Here is a tiny trained network, its code and every weight. The questions are about switching its units off for an input and a class, where a switched-off unit gives its printed mean instead of its output.

import numpy as np


def w(rows, s, z=0):
    codes = np.array(rows[::2]) - 128.0
    scale = np.full(codes.shape[1], s)
    scale[-1] = z or s
    return codes * scale


def f(y):
    return np.maximum(y, 0)


def log_softmax(a):
    a = a - a.max(-1, keepdims=True)
    return a - np.log(np.exp(a).sum(-1, keepdims=True))


def net(x, mask):
    res = np.array(x, float).reshape(1, 8) / 4 @ E
    y = f(res @ A[0][:, :-1].T + A[0][:, -1])
    res = res + np.where(mask, y, B[0][:, -1]) @ B[0][:, :-1]
    return log_softmax(res[-1] @ U[:, :-1].T + U[:, -1])


A, B = {}, {}
E = w([
[148,120,135,113,123],'x0',
[122,138,136,126,126],'x1',
[130,187,186,11,101],'x2',
[14,85,90,125,13],'x3',
[149,59,236,126,92],'x4',
[156,125,75,133,137],'x5',
[129,100,176,128,115],'x6',
[254,99,49,78,102],'x7',
],0.0074)
A[0] = w([
[151,68,109,226,143,105],'N1',
[164,113,45,16,98,226],'N2',
[210,171,192,165,254,4],'N3',
[74,190,8,80,135,82],'N4',
[166,32,241,61,110,232],'N5',
[215,52,41,61,65,40],'N6',
],0.0094,0.0025)
B[0] = w([
[76,254,100,121,137,207],'N1',
[182,154,150,137,158,254],'N2',
[51,94,41,64,2,243],'N3',
[143,76,54,188,118,249],'N4',
[99,138,67,190,205,236],'N5',
[111,144,170,186,12,233],'N6',
],0.0083,0.007)
U = w([
[78,31,102,75,11,6],'0',
[124,254,140,146,120,104],'1',
[119,179,162,145,67,131],'2',
[132,67,101,147,133,156],'3',
[141,117,124,144,134,244],'4',
],0.0097,0.0021)

Each question gives the input, the list of numbers given to net, and the class t.
The units are the neurons (one row each of A and B). Each row of codes is followed by its name. A weight is (code - 128) times the scale printed after its matrix; where a second scale follows, it is the last column's (A, B and U).
mask holds one flag per neuron, in row order. A switched-off neuron (its flag False) gives its mean, the last column of its row in B, instead of its output. The means were averaged over made-up inputs and are rounded, as every weight is.
A unit's drop is (log p(t) with every unit on - log p(t) with that unit switched off) / (log p(t) with every unit on - log p(t) with every unit switched off).
The circuit of an input: a set's keep is (log p(t) with only the set's units on - log p(t) with every unit switched off) / (log p(t) with every unit on - log p(t) with every unit switched off). Starting from all 6 units, units are removed one at a time, each time the one whose removal leaves the highest keep (on an exact tie, the one counted first), for as long as the keep stays at least 0.8.
circuit, biggest first: the units of the circuit, biggest drop first
most important unit: the unit with the biggest drop
top k neurons: the k neurons with the biggest drops, biggest first
input [-2,7,-8,-3,4,0,-5,7], class 1: circuit, biggest first -> (N1)
input [-2,7,-5,-1,1,6,1,1], class 1: top 2 neurons -> (N1; N4)
input [5,-6,-4,3,3,8,-2,-2], class 1: circuit, biggest first -> (N1; N3)
input [8,-5,-7,-2,6,0,4,2], class 1: top 3 neurons -> (N1; N4; N5)
input [-3,-1,-2,3,-5,-1,5,7], class 2: top 2 neurons -> (N6; N3)
input [2,1,-5,5,7,-3,5,3], class 3: top 2 neurons -> (N5; N3)
input [2,-3,1,-8,-7,6,6,8], class 0: top 2 neurons -> (N3; N6)
input [3,3,0,1,-8,-8,-1,-4], class 3: top 2 neurons -> (N4; N1)
input [0,5,5,-4,8,-6,8,-4], class 3: top 2 neurons -> (N5; N1)
input [4,-5,-1,4,-7,-3,-2,8], class 2: top 4 neurons -> (N6; N2; N3; N5)
input [8,1,1,-3,-8,1,-5,-2], class 3: top 3 neurons -> (N4; N1; N6)
input [2,3,0,7,0,6,3,8], class 2: circuit, biggest first -> (N2; N6)
input [7,-7,0,6,-8,-7,-2,-3], class 3: circuit, biggest first -> (N3; N4)
input [2,5,0,3,-8,0,4,-5], class 3: most important unit -> N3
input [4,7,-1,0,4,0,-7,7], class 2: circuit, biggest first -> (N6; N3)
input [3,5,-1,1,7,-7,4,-2], class 3: top 4 neurons -> (N5; N1; N6; N2)
input [1,-2,3,-6,-4,8,7,7], class 2: top 2 neurons -> (N2; N6)
input [7,2,6,3,-7,6,6,-2], class 3: top 4 neurons -> (N4; N1; N3; N6)
input [-5,-3,-6,-7,-6,-3,4,-5], class 0: top 3 neurons -> (N3; N2; N5)
input [4,-5,1,4,8,-3,2,4], class 3: circuit, biggest first -> (N5)
input [6,6,-4,2,0,5,-2,1], class 1: circuit, biggest first -> (N3; N1)
input [-3,2,6,5,3,-8,-2,-1], class 1: top 2 neurons -> (N3; N5)
input [-8,-7,4,4,7,-1,6,6], class 3: top 3 neurons -> (N5; N3; N1)
input [-8,-8,2,1,0,8,8,8], class 2: circuit, biggest first -> (N6; N2)
input [0,-6,-2,3,5,1,3,8], class 2: circuit, biggest first -> (N6; N3; N2)
input [-8,5,-6,6,-6,2,1,7], class 2: circuit, biggest first -> (N6; N3)
input [6,4,-1,-6,-6,0,-3,8], class 2: most important unit -> N2
input [8,-5,6,-2,7,-3,-7,-3], class 3: circuit, biggest first -> (N5; N1)
input [-3,0,3,2,1,3,8,-2], class 4: circuit, biggest first -> (N3; N6)
input [0,0,-5,3,2,1,4,4], class 1: circuit, biggest first -> (N1; N3)
